Here is a tiny trained network, its code and every weight. The questions are about switching its units off for an input and a class, where a switched-off unit gives its printed mean instead of its output.

import numpy as np


def w(rows, s, z=0):
    codes = np.array(rows[::2]) - 128.0
    scale = np.full(codes.shape[1], s)
    scale[-1] = z or s
    return codes * scale


def f(y):
    return y / 2 * (1 + np.tanh(0.7978845608 * (y + 0.044715 * y**3)))


def log_softmax(a):
    a = a - a.max(-1, keepdims=True)
    return a - np.log(np.exp(a).sum(-1, keepdims=True))


def net(x, mask):
    res = np.array(x, float).reshape(1, 2) / 4 @ E
    y = f(res @ A[0][:, :-1].T + A[0][:, -1])
    res = res + np.where(mask, y, B[0][:, -1]) @ B[0][:, :-1]
    return log_softmax(res[-1] @ U[:, :-1].T + U[:, -1])


A, B = {}, {}
E = w([
[136,119,43,229,168,145,122,68,145,222],'x0',
[57,8,94,198,62,56,201,140,54,132],'x1',
],0.015)
A[0] = w([
[58,98,158,166,86,91,213,167,16,82,253],'neuron 1',
[143,147,187,50,97,93,145,163,117,77,125],'neuron 2',
[169,194,87,177,161,127,101,103,142,176,242],'neuron 3',
[95,113,70,212,109,133,157,138,115,144,91],'neuron 4',
[170,182,32,150,181,150,122,81,197,196,226],'neuron 5',
[124,122,11,235,125,81,147,100,80,200,105],'neuron 6',
],0.013,0.0053)
B[0] = w([
[79,155,81,193,166,197,129,101,61,65,251],'neuron 1',
[148,157,184,73,94,104,160,153,41,32,221],'neuron 2',
[45,74,112,131,140,148,142,23,50,152,204],'neuron 3',
[146,65,107,149,40,159,52,158,161,205,185],'neuron 4',
[62,110,31,199,181,158,202,41,160,112,232],'neuron 5',
[88,39,107,253,128,91,28,97,228,204,229],'neuron 6',
],0.012,0.029)
U = w([
[92,164,138,131,128,152,219,123,40,45,220],'0',
[69,75,29,226,154,151,133,95,151,220,210],'1',
[192,104,148,97,45,70,130,129,177,204,20],'2',
[168,103,159,128,93,113,113,174,117,170,10],'3',
[77,130,71,190,117,166,100,217,86,105,57],'4',
[111,130,147,139,107,77,93,171,151,142,26],'5',
[255,185,245,39,98,120,125,196,119,104,244],'6',
[200,125,145,157,69,125,100,154,189,98,3],'7',
],0.0099,0.0032)

Each question gives the input, the list of numbers given to net, and the class t.
The units are the neurons (one row each of A and B). Each row of codes is followed by its name. A weight is (code - 128) times the scale printed after its matrix; where a second scale follows, it is the last column's (A, B and U).
mask holds one flag per neuron, in row order. A switched-off neuron (its flag False) gives its mean, the last column of its row in B, instead of its output. The means were averaged over made-up inputs and are rounded, as every weight is.
A unit's drop is (log p(t) with every unit on - log p(t) with that unit switched off) / (log p(t) with every unit on - log p(t) with every unit switched off).
The circuit of an input: a set's keep is (log p(t) with only the set's units on - log p(t) with every unit switched off) / (log p(t) with every unit on - log p(t) with every unit switched off). Starting from all 6 units, units are removed one at a time, each time the one whose removal leaves the highest keep (on an exact tie, the one counted first), for as long as the keep stays at least 0.8.
units of the circuit, in order: the units of the circuit, biggest drop first
unit that matters most: the unit with the biggest drop
top k neurons: the k neurons with the biggest drops, biggest first
drop when u is switched off: that unit's drop, to one decimal
input [-2,-1], class 6: units of the circuit, in order => (neuron 5; neuron 1; neuron 6)
input [-5,-2], class 6: units of the circuit, in order => (neuron 5; neuron 1)
input [-1,-7], class 0: top 2 neurons => (neuron 6; neuron 4)
input [-7,-2], class 6: unit that matters most => neuron 5
input [-4,7], class 4: top 2 neurons => (neuron 4; neuron 3)
input [-4,-5], class 6: top 2 neurons => (neuron 5; neuron 1)
input [-4,-7], class 6: top 2 neurons => (neuron 1; neuron 5)
input [-2,3], class 0: drop when neuron 6 is switched off => 0.5
input [-4,-4], class 6: units of the circuit, in order => (neuron 5; neuron 1)
input [-1,2], class 4: units of the circuit, in order => (neuron 5; neuron 3)
input [-8,-8], class 6: drop when neuron 5 is switched off => 0.0
